Below is a small trained network, with its code and all its weights. Each question gives an input and a target symbol and asks what happens when units are switched off, that is, made to give their printed mean instead of their output.

import numpy as np


def w(rows, s, z=0):
    codes = np.array(rows[::2]) - 128.0
    scale = np.full(codes.shape[1], s)
    scale[-1] = z or s
    return codes * scale


def norm(h):
    return h / np.sqrt((h * h).mean(-1, keepdims=True) + 1e-5)


def f(y):
    return np.maximum(y, 0)


def softmax(a):
    e = np.exp(a - a.max(-1, keepdims=True))
    return e / e.sum(-1, keepdims=True)


def log_softmax(a):
    a = a - a.max(-1, keepdims=True)
    return a - np.log(np.exp(a).sum(-1, keepdims=True))


def net(x, mask):
    ids = ['ΓΠΨαβδεζημξτφ'.index(c) for c in x.split()]
    T = len(ids)
    res = E[ids] + P[:T]
    q, k, v = (norm(res) @ M[0].T for M in (Q, K, V))
    z = softmax(np.where(np.tri(T) > 0, q @ k.T / 4**0.5, -1e9)) @ v
    res = res + np.where(mask[0], z, O[0][:, -1]) @ O[0][:, :-1]
    y = f(norm(res) @ A[0][:, :-1].T + A[0][:, -1])
    res = res + np.where(mask[1:25], y, B[0][:, -1]) @ B[0][:, :-1]
    return log_softmax(norm(res)[-1] @ U[:, :-1].T + U[:, -1])


Q, K, V, O, A, B = {}, {}, {}, {}, {}, {}
E = w([
[179,82,110,153,124,187,160,162],'Γ',
[169,65,98,77,100,193,129,160],'Π',
[143,146,67,97,210,60,43,118],'Ψ',
[121,71,129,94,142,151,101,207],'α',
[100,65,71,62,69,166,96,216],'β',
[121,102,72,69,140,100,41,154],'δ',
[135,132,97,246,147,163,176,190],'ε',
[138,93,147,82,192,135,86,150],'ζ',
[166,121,94,111,162,126,89,94],'η',
[144,46,126,120,68,237,173,198],'μ',
[179,106,50,111,109,160,141,130],'ξ',
[70,122,85,123,161,55,28,178],'τ',
[63,103,143,177,194,99,85,207],'φ',
],0.012)
P = w([
[110,112,120,97,166,36,223,91],'0',
[168,201,127,67,99,67,131,203],'1',
[159,139,53,111,206,175,103,163],'2',
[83,41,72,138,142,86,149,104],'3',
[167,190,145,73,75,95,109,176],'4',
[151,131,55,136,191,210,87,127],'5',
[80,32,101,159,146,93,123,95],'6',
[152,182,170,107,79,94,114,166],'7',
[101,186,113,126,186,222,119,64],'8',
[64,36,178,97,91,110,78,159],'9',
[168,194,166,145,63,114,122,125],'10',
[117,157,103,158,145,254,56,68],'11',
[37,45,121,146,121,108,104,92],'12',
],0.012)
Q[0] = w([
[30,5,54,150,240,205,118,51],'h0',
[71,2,97,146,124,58,170,94],'h0',
[112,110,91,81,158,168,89,204],'h0',
[92,59,145,114,160,150,82,137],'h0',
],0.0096)
K[0] = w([
[129,107,155,193,82,179,6,106],'h0',
[129,151,79,122,161,209,78,123],'h0',
[40,136,187,136,128,143,135,100],'h0',
[131,179,165,132,91,144,131,73],'h0',
],0.014)
V[0] = w([
[200,88,184,70,139,240,184,108],'h0',
[2,82,217,220,186,161,151,198],'h0',
[12,112,103,46,64,137,107,195],'h0',
[148,152,46,136,46,133,142,135],'h0',
],0.0091)
O[0] = w([
[140,158,106,31,168,76,194,75,68],'h0',
[188,79,116,179,172,102,127,177,139],'h0',
[199,95,193,95,123,124,73,44,254],'h0',
[129,113,254,130,91,146,182,134,88],'h0',
],0.012,0.0057)
A[0] = w([
[113,194,107,177,89,138,86,173,94],'n0',
[125,141,165,60,132,63,188,113,147],'n1',
[96,182,50,103,170,121,131,226,172],'n2',
[136,96,167,135,169,150,109,96,128],'n3',
[129,175,59,76,192,137,67,126,196],'n4',
[1,78,138,102,108,148,98,100,142],'n5',
[103,153,128,126,116,216,39,150,202],'n6',
[152,141,210,111,179,166,83,136,201],'n7',
[125,168,131,46,184,204,147,119,200],'n8',
[134,209,170,131,103,200,87,154,149],'n9',
[238,76,208,101,159,151,139,117,97],'n10',
[45,154,88,123,126,90,220,118,190],'n11',
[207,154,170,158,149,140,58,141,57],'n12',
[103,180,109,170,156,245,59,160,109],'n13',
[99,150,134,137,156,90,88,119,197],'n14',
[113,28,46,161,169,99,148,187,70],'n15',
[112,202,194,93,15,70,149,142,160],'n16',
[32,110,141,112,159,178,81,47,149],'n17',
[134,128,195,115,182,162,107,102,111],'n18',
[95,251,178,155,63,145,124,192,4],'n19',
[127,63,156,86,70,149,168,133,230],'n20',
[101,84,138,68,131,80,48,155,156],'n21',
[231,59,74,147,106,68,106,173,125],'n22',
[137,144,94,119,128,219,77,25,139],'n23',
],0.0089,0.0039)
B[0] = w([
[191,69,157,48,153,142,174,74,169],'n0',
[82,86,109,132,136,187,147,116,175],'n1',
[173,104,76,138,88,143,84,80,181],'n2',
[130,153,55,142,154,109,127,147,183],'n3',
[122,129,178,157,130,206,144,148,224],'n4',
[205,155,137,120,176,111,117,116,192],'n5',
[128,109,123,81,190,107,208,131,254],'n6',
[107,143,65,126,54,171,135,130,218],'n7',
[70,169,77,196,130,118,110,129,190],'n8',
[108,184,98,90,144,37,172,81,181],'n9',
[143,130,108,146,160,104,110,104,209],'n10',
[182,125,180,113,40,136,120,207,168],'n11',
[161,88,174,59,77,101,141,177,205],'n12',
[100,92,159,110,120,238,191,101,216],'n13',
[205,85,94,117,75,168,154,118,176],'n14',
[47,172,157,129,129,88,95,47,192],'n15',
[54,111,201,217,183,121,30,120,163],'n16',
[152,154,147,124,110,145,113,209,206],'n17',
[115,112,93,150,75,118,164,123,171],'n18',
[113,73,76,149,130,1,144,149,145],'n19',
[191,140,133,171,138,96,90,116,190],'n20',
[143,159,125,160,118,129,179,124,240],'n21',
[76,189,164,135,180,114,132,135,231],'n22',
[84,184,149,111,154,68,121,163,217],'n23',
],0.0088,0.0091)
U = w([
[123,129,71,79,67,75,180,147,255],'Γ',
[95,118,225,48,113,78,169,80,22],'Π',
[216,54,163,75,104,200,166,126,25],'Ψ',
[108,156,128,108,242,95,131,42,110],'α',
[184,97,160,134,69,122,69,9,138],'β',
[223,168,145,121,159,69,105,172,43],'δ',
[67,142,146,179,111,55,118,130,213],'ε',
[146,150,22,165,110,154,99,45,111],'ζ',
[116,156,96,166,57,167,91,190,125],'η',
[146,46,90,91,170,91,211,90,90],'μ',
[60,207,195,147,119,171,121,112,229],'ξ',
[158,47,143,183,179,184,51,125,103],'τ',
[104,121,73,187,183,95,109,180,177],'φ',
],0.011,0.002)

Each question gives the input, a string of symbols that net reads in full, and the target symbol t.
The units are the heads (4 rows each of Q, K, V and O) and the neurons (one row each of A and B). Each row of codes is followed by its name. A weight is (code - 128) times the scale printed after its matrix; where a second scale follows, it is the last column's (O, A, B and U).
mask holds one flag per unit, heads first, then neurons. A switched-off unit (its flag False) gives its mean, the last column of its rows in O or B, instead of its output. The means were averaged over made-up inputs and are rounded, as every weight is.
A unit's drop is (log p(t) with every unit on - log p(t) with that unit switched off) / (log p(t) with every unit on - log p(t) with every unit switched off).
The circuit of an input: a set's keep is (log p(t) with only the set's units on - log p(t) with every unit switched off) / (log p(t) with every unit on - log p(t) with every unit switched off). Starting from the 12 units with the biggest drops (on a tie, the unit counted first), units are removed one at a time, each time the one whose removal leaves the highest keep (on an exact tie, the one counted first), for as long as the keep stays at least 0.8.
circuit, biggest first: the units of the circuit, biggest drop first
k most important neurons: the k neurons with the biggest drops, biggest first
drop of u: that unit's drop, to one decimal
input η α η τ α ε, target Ψ: circuit, biggest first : n13, n12
input τ Γ α Ψ α β ξ, target β: circuit, biggest first : h0, n6
input Ψ Ψ Π μ, target Π: circuit, biggest first : h0
input α α δ α β φ η Γ, target δ: circuit, biggest first : n12, h0, n22
input ξ ε Ψ α δ Π η α α α δ, target ε: circuit, biggest first : h0, n16, n19
input η α ζ α δ ζ φ η φ α α Γ μ, target Γ: circuit, biggest first : h0, n11
input δ μ η φ α, target Π: circuit, biggest first : h0, n9, n6
input η ζ μ η η τ α φ ζ η, target ζ: circuit, biggest first : h0, n2, n6
input ζ τ ξ α μ δ ε Ψ, target ζ: circuit, biggest first : h0, n2
input ξ α μ η μ μ, target ζ: 2 most important neurons : n8, n6
input ξ η ξ μ, target ξ: circuit, biggest first : h0, n16
input τ η ξ Π μ α, target ζ: 4 most important neurons : n8, n6, n7, n22
input τ η α α φ τ β, target τ: circuit, biggest first : h0, n5
input δ η μ ζ ξ β τ τ β δ α ζ α, target ζ: most important neuron : n2
input β δ α, target Γ: 2 most important neurons : n7, n18
input α α α β β α, target δ: 2 most important neurons : n23, n13
input α η δ δ α τ β Γ δ Γ η, target δ: 2 most important neurons : n12, n15
input Π ξ η τ α ξ τ τ Π Ψ, target Π: 2 most important neurons : n11, n3
input Ψ Γ τ δ ζ τ δ ζ α τ τ, target μ: 2 most important neurons : n0, n19
input ζ τ ξ α, target ξ: most important neuron : n16
input Γ η τ μ τ Ψ Γ α, target η: 2 most important neurons : n11, n2
input μ Ψ τ φ β δ η, target δ: 2 most important neurons : n17, n5
input δ β Π α α δ α, target δ: 2 most important neurons : n5, n17
input α α α τ β δ, target Ψ: drop of h0 : 0.6
